Here is a tiny trained network, its code and every weight. The questions are about switching its units off for an input and a target symbol, where a switched-off unit gives its printed mean instead of its output.

import numpy as np


def w(rows, s, z=0):
    codes = np.array(rows[::2]) - 128.0
    scale = np.full(codes.shape[1], s)
    scale[-1] = z or s
    return codes * scale


def f(y):
    return y / 2 * (1 + np.tanh(0.7978845608 * (y + 0.044715 * y**3)))


def softmax(a):
    e = np.exp(a - a.max(-1, keepdims=True))
    return e / e.sum(-1, keepdims=True)


def log_softmax(a):
    a = a - a.max(-1, keepdims=True)
    return a - np.log(np.exp(a).sum(-1, keepdims=True))


def net(x, mask):
    ids = ['ΛΠΦβγεζμψ'.index(c) for c in x.split()]
    T = len(ids)
    res = E[ids] + P[:T]
    r = res
    for j in range(3):
        rows = slice(3 * j, 3 * j + 3)
        q, k, v = (r @ M[0][rows].T for M in (Q, K, V))
        z = softmax(np.where(np.tri(T) > 0, q @ k.T / 3**0.5, -1e9)) @ v
        o = O[0][rows]
        res = res + np.where(mask[j], z, o[:, -1]) @ o[:, :-1]
    y = f(res @ A[0][:, :-1].T + A[0][:, -1])
    res = res + np.where(mask[3:7], y, B[0][:, -1]) @ B[0][:, :-1]
    return log_softmax(res[-1] @ U[:, :-1].T + U[:, -1])


Q, K, V, O, A, B = {}, {}, {}, {}, {}, {}
E = w([
[47,145,95,45],'Λ',
[134,208,179,246],'Π',
[35,56,76,152],'Φ',
[114,149,111,122],'β',
[66,157,82,125],'γ',
[169,71,78,74],'ε',
[225,161,15,205],'ζ',
[107,206,72,92],'μ',
[28,144,100,135],'ψ',
],0.013)
P = w([
[168,148,153,136],'0',
[163,137,131,132],'1',
[142,135,107,133],'2',
[134,133,91,133],'3',
[125,134,79,135],'4',
[119,130,62,137],'5',
[112,131,49,135],'6',
[112,126,37,132],'7',
[101,123,27,135],'8',
[90,129,13,137],'9',
[93,115,7,133],'10',
[89,115,3,129],'11',
],0.007)
Q[0] = w([
[108,136,140,66],'h0',
[111,179,2,167],'h0',
[141,149,234,163],'h0',
[45,211,24,113],'h1',
[119,137,156,136],'h1',
[135,116,101,44],'h1',
[111,147,152,146],'h2',
[178,108,107,98],'h2',
[105,101,168,112],'h2',
],0.036)
K[0] = w([
[182,141,117,49],'h0',
[166,86,72,251],'h0',
[86,103,239,133],'h0',
[89,71,18,56],'h1',
[115,164,118,140],'h1',
[117,65,179,46],'h1',
[105,120,172,166],'h2',
[158,134,144,61],'h2',
[70,98,129,131],'h2',
],0.029)
V[0] = w([
[138,160,154,241],'h0',
[121,254,140,78],'h0',
[183,178,68,71],'h0',
[98,62,176,93],'h1',
[94,121,178,245],'h1',
[56,203,156,90],'h1',
[140,74,127,168],'h2',
[233,122,109,152],'h2',
[88,123,147,164],'h2',
],0.013)
O[0] = w([
[193,95,42,75,242],'h0',
[192,162,187,28,68],'h0',
[215,76,191,152,254],'h0',
[42,136,143,113,122],'h1',
[122,4,35,137,49],'h1',
[99,155,95,33,155],'h1',
[127,158,99,111,140],'h2',
[36,168,105,186,179],'h2',
[166,104,127,63,126],'h2',
],0.011,0.0056)
A[0] = w([
[196,146,46,181,76],'n0',
[217,99,152,69,159],'n1',
[104,13,213,1,146],'n2',
[95,160,230,42,1],'n3',
],0.0094,0.0093)
B[0] = w([
[48,94,179,48,254],'n0',
[212,149,103,149,236],'n1',
[42,18,195,102,197],'n2',
[126,251,35,189,191],'n3',
],0.013,0.0079)
U = w([
[113,138,79,11,108],'Λ',
[137,116,166,72,88],'Π',
[112,69,152,130,91],'Φ',
[110,126,221,207,253],'β',
[59,100,6,209,145],'γ',
[197,128,89,194,77],'ε',
[10,113,255,9,105],'ζ',
[30,227,126,45,106],'μ',
[147,104,136,134,158],'ψ',
],0.0047,0.0034)

Each question gives the input, a string of symbols that net reads in full, and the target symbol t.
The units are the heads (3 rows each of Q, K, V and O) and the neurons (one row each of A and B). Each row of codes is followed by its name. A weight is (code - 128) times the scale printed after its matrix; where a second scale follows, it is the last column's (O, A, B and U).
mask holds one flag per unit, heads first, then neurons. A switched-off unit (its flag False) gives its mean, the last column of its rows in O or B, instead of its output. The means were averaged over made-up inputs and are rounded, as every weight is.
A unit's drop is (log p(t) with every unit on - log p(t) with that unit switched off) / (log p(t) with every unit on - log p(t) with every unit switched off).
The circuit of an input: a set's keep is (log p(t) with only the set's units on - log p(t) with every unit switched off) / (log p(t) with every unit on - log p(t) with every unit switched off). Starting from all 7 units, units are removed one at a time, each time the one whose removal leaves the highest keep (on an exact tie, the one counted first), for as long as the keep stays at least 0.8.
units of the circuit, in order: the units of the circuit, biggest drop first
top k neurons: the k neurons with the biggest drops, biggest first
heads that matter: for each layer, one digit per head in row order, 1 if its drop is at least 0.15 and else 0, layers parted by /
drop of u: that unit's drop, to one decimal
input Π Φ Φ Λ β ψ Φ Λ Λ ε μ, target β: units of the circuit, in order : [h0, h1]
input Λ ψ β, target μ: units of the circuit, in order : [h1, h0]
input ε Φ μ ε Φ Φ β, target γ: units of the circuit, in order : [h0, h1]
input Φ μ Λ ψ Φ ψ Φ Λ Φ Φ ψ μ, target γ: units of the circuit, in order : [h0]
input Λ Λ β β Λ Φ, target γ: top 2 neurons : [n0, n2]
input ψ ε μ ψ ψ Λ γ, target μ: units of the circuit, in order : [h1, h0, n3]
input Λ Λ ψ γ μ, target μ: units of the circuit, in order : [h1, n3]
input ψ Φ γ ψ Π ε Λ, target μ: units of the circuit, in order : [h1, n3]
input Φ Π γ γ ε μ ψ γ μ Λ γ ψ, target μ: top 2 neurons : [n3, n1]
input Λ μ ψ ε ζ β, target β: heads that matter : 011
input μ μ Λ Φ Φ ψ, target γ: heads that matter : 110
input ε β Φ μ, target γ: heads that matter : 110
input Π γ μ ψ ψ, target Λ: heads that matter : 100
input Λ ψ ψ, target μ: units of the circuit, in order : [h1, h0]
input Φ Φ Λ β Φ Λ γ β β, target μ: units of the circuit, in order : [h1]
input Φ ζ ψ ε μ ε ε ζ μ ψ μ, target β: units of the circuit, in order : [h1, h0]
input Π μ ε β, target β: heads that matter : 010
input ε Φ Φ Λ μ Φ β ε ε μ γ, target β: units of the circuit, in order : [h0, h1]
input Λ γ ζ, target ζ: units of the circuit, in order : [n0, h1]
input ψ ψ Π ψ Φ Π μ, target Λ: heads that matter : 100
input β ψ ψ, target ζ: top 2 neurons : [n2, n3]
input Π ψ Φ Φ ε ζ γ ψ ε ζ, target β: units of the circuit, in order : [h1]
input ζ Λ Λ Φ ε ε, target ε: top 3 neurons : [n1, n2, n0]
input ε Φ Φ β Φ Φ Λ μ, target μ: top 2 neurons : [n1, n2]
input β ζ γ γ ψ ψ Π μ Φ Λ Λ ε, target ε: top 2 neurons : [n1, n2]
input β ψ γ μ, target ε: top 2 neurons : [n1, n0]
input Λ ψ Λ Φ ψ ε, target β: top neuron : [n0]
input Φ ε Φ μ Π ψ Π Λ ψ Π ψ, target Λ: drop of h2 : 0.2
input Φ ζ ψ β Φ Φ, target Φ: drop of h0 : 0.4
input ζ β Φ Φ, target Φ: drop of h1 : 0.3
